Below is a small trained network, with its code and all its weights. Each question gives an input and a target symbol and asks what happens when units are switched off, that is, made to give their printed mean instead of their output.

import numpy as np


def w(rows, s, z=0):
    codes = np.array(rows[::2]) - 128.0
    scale = np.full(codes.shape[1], s)
    scale[-1] = z or s
    return codes * scale


def norm(h):
    return h / np.sqrt((h * h).mean(-1, keepdims=True) + 1e-5)


def f(y):
    return y / 2 * (1 + np.tanh(0.7978845608 * (y + 0.044715 * y**3)))


def softmax(a):
    e = np.exp(a - a.max(-1, keepdims=True))
    return e / e.sum(-1, keepdims=True)


def log_softmax(a):
    a = a - a.max(-1, keepdims=True)
    return a - np.log(np.exp(a).sum(-1, keepdims=True))


def net(x, mask):
    ids = ['ΔΞΦεημσ'.index(c) for c in x.split()]
    T = len(ids)
    res = E[ids] + P[:T]
    u = 0
    for l in range(3):
        r = norm(res)
        for j in range(3):
            rows = slice(3 * j, 3 * j + 3)
            q, k, v = (r @ M[l][rows].T for M in (Q, K, V))
            z = softmax(np.where(np.tri(T) > 0, q @ k.T / 3**0.5, -1e9)) @ v
            o = O[l][rows]
            res = res + np.where(mask[u + j], z, o[:, -1]) @ o[:, :-1]
        u += 3
        y = f(norm(res) @ A[l][:, :-1].T + A[l][:, -1])
        res = res + np.where(mask[u : u + 4], y, B[l][:, -1]) @ B[l][:, :-1]
        u += 4
    return log_softmax(norm(res)[-1] @ U[:, :-1].T + U[:, -1])


Q, K, V, O, A, B = {}, {}, {}, {}, {}, {}
E = w([
[248,137,88,171],'Δ',
[246,160,117,121],'Ξ',
[255,151,152,126],'Φ',
[215,54,190,171],'ε',
[119,167,33,95],'η',
[50,16,172,104],'μ',
[224,66,190,169],'σ',
],0.011)
P = w([
[150,135,108,143],'0',
[153,130,184,136],'1',
[99,136,102,163],'2',
[148,133,109,78],'3',
[116,186,180,119],'4',
[91,142,108,206],'5',
[156,93,110,45],'6',
[78,253,188,75],'7',
[113,121,53,229],'8',
],0.018)
Q[0] = w([
[146,76,75,177],'L0H1',
[108,91,106,158],'L0H1',
[138,131,133,2],'L0H1',
[111,175,216,73],'L0H2',
[183,158,139,67],'L0H2',
[141,178,139,169],'L0H2',
[112,218,200,137],'L0H3',
[101,114,89,211],'L0H3',
[139,131,110,193],'L0H3',
],0.017)
K[0] = w([
[197,50,136,1],'L0H1',
[150,138,79,48],'L0H1',
[91,209,211,177],'L0H1',
[98,174,116,237],'L0H2',
[75,158,195,172],'L0H2',
[107,88,111,152],'L0H2',
[95,108,80,223],'L0H3',
[190,40,75,57],'L0H3',
[131,104,91,100],'L0H3',
],0.014)
V[0] = w([
[155,99,181,123],'L0H1',
[149,99,8,127],'L0H1',
[182,163,139,148],'L0H1',
[83,134,67,143],'L0H2',
[132,166,72,109],'L0H2',
[183,205,159,104],'L0H2',
[96,189,91,50],'L0H3',
[140,186,139,171],'L0H3',
[79,146,183,72],'L0H3',
],0.014)
O[0] = w([
[46,90,202,131,95],'L0H1',
[242,70,136,16,253],'L0H1',
[71,2,78,208,226],'L0H1',
[153,64,3,107,131],'L0H2',
[100,128,30,136,221],'L0H2',
[150,195,88,81,227],'L0H2',
[144,136,137,17,180],'L0H3',
[228,86,57,185,176],'L0H3',
[192,222,113,143,6],'L0H3',
],0.0072,0.006)
A[0] = w([
[251,105,139,203,36],'L0N1',
[216,98,208,40,192],'L0N2',
[222,178,175,148,252],'L0N3',
[185,25,85,169,253],'L0N4',
],0.012,0.0039)
B[0] = w([
[86,184,85,97,156],'L0N1',
[120,3,112,115,177],'L0N2',
[77,100,153,104,156],'L0N3',
[56,83,120,153,255],'L0N4',
],0.016,0.012)
Q[1] = w([
[196,82,13,94],'L1H1',
[158,249,254,173],'L1H1',
[216,216,105,42],'L1H1',
[97,61,160,107],'L1H2',
[181,73,226,164],'L1H2',
[193,101,110,11],'L1H2',
[182,19,185,112],'L1H3',
[175,229,201,43],'L1H3',
[177,160,39,53],'L1H3',
],0.0099)
K[1] = w([
[235,142,91,73],'L1H1',
[60,138,185,249],'L1H1',
[150,149,206,123],'L1H1',
[177,113,149,124],'L1H2',
[158,153,128,88],'L1H2',
[124,134,99,80],'L1H2',
[167,121,55,160],'L1H3',
[98,210,126,66],'L1H3',
[108,161,148,146],'L1H3',
],0.019)
V[1] = w([
[161,91,45,116],'L1H1',
[152,156,189,209],'L1H1',
[38,124,115,209],'L1H1',
[86,131,64,188],'L1H2',
[235,161,97,80],'L1H2',
[93,225,142,134],'L1H2',
[179,74,146,235],'L1H3',
[236,75,165,153],'L1H3',
[2,76,136,85],'L1H3',
],0.0099)
O[1] = w([
[121,144,95,132,214],'L1H1',
[160,106,124,129,29],'L1H1',
[149,160,166,136,148],'L1H1',
[205,131,177,143,181],'L1H2',
[157,91,135,125,52],'L1H2',
[126,71,11,126,54],'L1H2',
[160,114,137,148,142],'L1H3',
[137,90,161,166,97],'L1H3',
[82,183,142,138,249],'L1H3',
],0.012)
A[1] = w([
[252,49,90,44,5],'L1N1',
[76,209,149,156,220],'L1N2',
[80,129,125,97,84],'L1N3',
[140,10,174,176,44],'L1N4',
],0.011,0.0026)
B[1] = w([
[111,122,188,249,158],'L1N1',
[89,53,128,134,255],'L1N2',
[168,205,125,153,184],'L1N3',
[217,137,95,126,144],'L1N4',
],0.012,0.0071)
Q[2] = w([
[19,109,106,167],'L2H1',
[73,111,145,218],'L2H1',
[227,160,195,250],'L2H1',
[236,156,110,78],'L2H2',
[84,110,92,81],'L2H2',
[126,108,142,35],'L2H2',
[204,88,50,143],'L2H3',
[133,245,126,75],'L2H3',
[83,30,170,110],'L2H3',
],0.014)
K[2] = w([
[130,165,135,199],'L2H1',
[164,104,105,251],'L2H1',
[169,61,112,128],'L2H1',
[202,149,104,163],'L2H2',
[92,97,96,123],'L2H2',
[170,56,136,120],'L2H2',
[96,138,159,176],'L2H3',
[154,71,155,95],'L2H3',
[131,176,166,136],'L2H3',
],0.018)
V[2] = w([
[139,52,170,133],'L2H1',
[95,185,134,100],'L2H1',
[124,70,86,107],'L2H1',
[126,89,255,122],'L2H2',
[3,86,208,176],'L2H2',
[141,57,205,210],'L2H2',
[156,192,134,118],'L2H3',
[147,41,170,231],'L2H3',
[71,223,43,202],'L2H3',
],0.0082)
O[2] = w([
[110,74,169,133,122],'L2H1',
[254,168,87,108,148],'L2H1',
[168,64,157,93,132],'L2H1',
[100,119,156,94,124],'L2H2',
[122,83,163,25,253],'L2H2',
[153,67,180,121,141],'L2H2',
[90,143,81,177,80],'L2H3',
[124,125,84,82,141],'L2H3',
[52,46,147,123,168],'L2H3',
],0.007,0.011)
A[2] = w([
[99,93,172,207,117],'L2N1',
[186,77,131,33,87],'L2N2',
[117,60,169,131,3],'L2N3',
[80,161,165,251,186],'L2N4',
],0.012,0.0063)
B[2] = w([
[252,179,62,178,216],'L2N1',
[66,162,14,182,189],'L2N2',
[203,120,60,121,150],'L2N3',
[150,198,98,232,253],'L2N4',
],0.014,0.0045)
U = w([
[93,22,159,165,253],'Δ',
[54,132,139,111,118],'Ξ',
[101,226,79,116,126],'Φ',
[187,124,141,160,63],'ε',
[170,65,71,5,182],'η',
[140,140,229,43,51],'μ',
[190,134,132,165,64],'σ',
],0.014,0.0049)

Each question gives the input, a string of symbols that net reads in full, and the target symbol t.
The units are the heads (3 rows each of Q, K, V and O) and the neurons (one row each of A and B). Each row of codes is followed by its name. A weight is (code - 128) times the scale printed after its matrix; where a second scale follows, it is the last column's (O, A, B and U).
mask holds one flag per unit, layer by layer, with each layer's heads first. A switched-off unit (its flag False) gives its mean, the last column of its rows in O or B, instead of its output. The means were averaged over made-up inputs and are rounded, as every weight is.
A unit's drop is (log p(t) with every unit on - log p(t) with that unit switched off) / (log p(t) with every unit on - log p(t) with every unit switched off).
The circuit of an input: a set's keep is (log p(t) with only the set's units on - log p(t) with every unit switched off) / (log p(t) with every unit on - log p(t) with every unit switched off). Starting from the 12 units with the biggest drops (on a tie, the unit counted first), units are removed one at a time, each time the one whose removal leaves the highest keep (on an exact tie, the one counted first), for as long as the keep stays at least 0.8.
units of the circuit, in order: the units of the circuit, biggest drop first
unit that matters most: the unit with the biggest drop
top k neurons: the k neurons with the biggest drops, biggest first
k most important neurons of layer l: the k neurons of layer l with the biggest drops, biggest first
which heads matter: for each layer, one digit per head in row order, 1 if its drop is at least 0.15 and else 0, layers parted by /
input η Δ σ Φ, target Δ: unit that matters most -> L0H2
input ε μ η Ξ Ξ, target Δ: top 3 neurons -> L0N2; L2N1; L2N2
input ε μ η η η η η σ σ, target η: which heads matter -> 101 / 000 / 000
input η Δ η η Φ η η, target Φ: units of the circuit, in order -> L0H2; L0H1; L0N4
input Δ Ξ η Δ, target Ξ: units of the circuit, in order -> L0H2; L0H1
input η ε ε, target η: which heads matter -> 100 / 000 / 000
input η η Ξ Φ μ σ ε, target μ: units of the circuit, in order -> L0H3; L1H2
input η η η ε Ξ Ξ, target σ: units of the circuit, in order -> L2N1; L0H2
input η η Δ σ μ Δ, target σ: units of the circuit, in order -> L0H2; L2N1
input Δ η η Δ η η Δ μ, target η: units of the circuit, in order -> L0H1; L0N2
input Δ ε μ μ σ, target μ: units of the circuit, in order -> L0N4; L0H1
input Δ ε η η Φ μ Ξ, target Φ: units of the circuit, in order -> L0H1; L0N2
input Δ η ε Φ Δ Φ, target Φ: 2 most important neurons of layer 0 -> L0N1; L0N2
input σ η ε η Δ ε, target η: units of the circuit, in order -> L0H1; L0H3
input η Δ η Φ, target Δ: units of the circuit, in order -> L0H1
input ε ε μ σ η Δ, target σ: top 3 neurons -> L2N1; L0N4; L2N4
input η Φ Δ η Δ ε Φ μ μ, target Ξ: units of the circuit, in order -> L0H3; L0N2
input η η μ Δ η μ ε μ, target μ: units of the circuit, in order -> L0N4; L2N2
input Φ Ξ η Δ Δ, target η: which heads matter -> 001 / 000 / 000
input ε Δ Δ η, target Δ: which heads matter -> 101 / 000 / 010
input η Δ Δ Ξ η Δ, target Φ: units of the circuit, in order -> L0N1
input Ξ Δ σ Ξ, target Ξ: units of the circuit, in order -> L0N1; L0H2
input Δ Φ η ε η Δ σ Δ, target Δ: top 2 neurons -> L0N4; L1N2
input η η ε η η η Δ, target Δ: 2 most important neurons of layer 2 -> L2N1; L2N3
input σ Φ Ξ σ μ Δ Δ η, target Δ: which heads matter -> 111 / 000 / 010
input σ μ μ ε Ξ, target μ: which heads matter -> 101 / 100 / 000
input Δ η η η η η, target η: which heads matter -> 110 / 000 / 000
input η Ξ η μ Φ Δ, target μ: unit that matters most -> L0H3
